Each row is followed by its class number.
[  0  11  -2  39   1   2  -6  10   6  46 -12  17  -7  13  10  -5 -19  -2
  -4  23 -11  -2  -9  -8  -7   2 -16   0  -2 -25  11 -10 -16   2  20  26
 -17  -4   6  -5 -25   1  -7 -10  -1 -10   4   6  -3  16   4   7 -12  -1
  -1  11 -18   3  16  -2  14  -3   8] | 0
[ 21  -1   6   1  -2   4   6   6 -10  25   0  11   9   2   8 -21 -22   7
   4 -25  17   0 -14   1   4   4   3  -2  -1  -2  -3  14   6   3   0   5
  -3  -1   2   0   3 -11  -2   5  -6   2  -3  -1   8   9   0   0 -10 -13
 -12  -9  -4 -20  -2  -7   2   1   0] | 1
[ 21   3   8   1  -6  -5   6   7  -8  41   4   6   0   5   7 -22 -19   8
  14 -14  12  -1  -6  -3   8   5  -5   0  -6   2 -14  12   8   6  -7  -4
  -7   4  -3   8   9  -8  -1   7  -8   2   1   3   0  10  12  -9  17  -9
  -6 -11  -1 -29  -1  -2   4   4   5] | 1
[ 19   3   0 -11  -2   4   7   1  -6  22  -4   3   6   0  -1 -14  -9   8
  16 -13  15  -4  -5   2  10  15   4   1   5   7 -11  10  13   6 -12 -18
   2   1  -7   8  15   2   6   7   8   7 -13   0   2   0   2   6  -4   1
  -6 -13   8 -29  -1  -2   2  -4   1] | 1
[  3   5   4  18   7   5   0   4   2  24  -2   7  -2   5  12  -5 -10  -3
   2  -6  -5   9  -6  -3   2   0  -2  -5  -5 -13   3  -4  -8  -3   7  13
 -12  -1   7   3  -7  -3   0  -2   2   1  -1   4   6   8   2  -4  -5  -6
   4  -2  -6   1   8  -3   9  -1   4] | 0
[ 36  10  17  16   1  12   8  13 -19  56  -2  19  -2   6  12 -38 -35   4
   6 -26  15  -4  -9  -7  11   3  -5  -5  -8 -11  -9  17   3   1  -3   8
 -19  -6   4  -7   5 -13 -26   6   0   1  -3   3   9  14   4  22 -15 -18
 -14  -7 -16 -42  -7  -6  13  -3   7] | 1
[ -7  -5  -9 -22  -4  12   2  -3   6 -17  18 -18  12  -6  -5  21  18   7
  -4  10  11  -1 -17   8  12   8   0   8   2   4  -6 -16  13   2   9 -35
  10   6 -23   2  14   4  10   6   5  12 -10  -2 -18 -12  -8 -10  17   8
   8 -13  25   0 -10  -1  -3   9   3] | 1
[ 16   2  -2  -9  -4   0   8   3 -11   9 -11  -7   5  -3   2 -11 -10  10
   2 -24  14  -7   3   1   3   0   5  -1  -1   7 -13  12  12   0 -12  -9
  -3   3  -5   9  10  -5   5   6   3   4  -5   4   4  -4  -4   0   2  -4
   1 -10   0 -16 -20  -6   0   6   6] | 1
[ 23  -3  11 -16   1   0   0  -1  -1   5   3   0   2  -3  -3  -9  -5   2
   7 -28   9  -2   7   0   3  -3   6   1   4  12 -11  16  10   4 -18  -9
   1   0  -3  12   8  -5   6  10  -1  11   6   1   3  -6   2   3  -3  -9
  -7 -10   0 -25  -5  -2   1   1   0] | 1
[  9  -1   4 -14  -7   8  -3   2  -4  30  -3   2   4   0   3 -11  -9   9
   4   5  17   0 -11  -1  19  11  -3   6   1   4  -4 -14  10   2  -2 -10
   1  -6 -13   7  12  -3   5  24   0   6  -4   1 -10   1  -2 -11  -2  -3
  -1  -4  -1 -28   0  -6   5  -3   2] | 1
[-10  12   3  30  33   0 -25   5   2  28   4  19  -8  17   7 -11 -16  -2
  -4  20 -11   6  -5  -8  -1   3 -10   0  -1 -27   6 -11 -21  -5  20  21
 -26  -5  18  -5 -20  -3  -3 -14 -16  -7   4  -5   4  17   6   9  -4   1
   9  22  -9  12  14   4  11  -1  -4] | 0
[-14  -4  -3 -15  -3   1   3  -2   5 -34   2 -10   2  -5  -6  14   8   0
   3  12   1  -4   0   4   5   5   4   5   2   0  -2  -7   4   0 -19 -13
   5   1 -10  -2   9   3   8 -17   9   4  -5   1   0   1  -5  -6   8  -1
  -1  -4  12   3  -6   2  -2   4  -4] | 0
[ 17  10   3  25   3 -10  17  -3 -14  23   0  24 -15   7   6 -32 -24  -8
  10 -39  -7   2  -4  -8  -9  -5   2   0   0  -6  10  35 -11   1  -4  34
 -17 -10  36  -6  50  -8 -10  -9   1  -8   3   6  20  20   5  19 -14 -17
 -10  13 -34 -25   9  -2   8  -5   5] | 0
[-15  10  12  39  -4   3  -8 -31   7  51   5  28 -15  23   9 -13 -22   0
  -2  24  -9  -7 -17  -8   3   5 -15  -8  -6 -33  16 -10 -30  -9  25  43
 -20  -3  15   1 -22  -7 -13 -12  -8 -11  -7   5   7  25   8  -5  -7  -3
  10  21 -27   8  18   2  25  -7   3] | 0
[  4   9  10  20   0  -4  -1   5   0  38  -3  20 -13  11  14 -16 -25  12
  -1  15 -13   2  -9  -6   4  -6 -15 -10  -4 -13   4   7 -11   3  10  29
 -15  -2  12  -1 -13 -13  -5 -10  -7  -2   2   4   9   9   4  10 -10 -11
  -1  18 -18  -4   9  -1  -1  -4   0] | 0
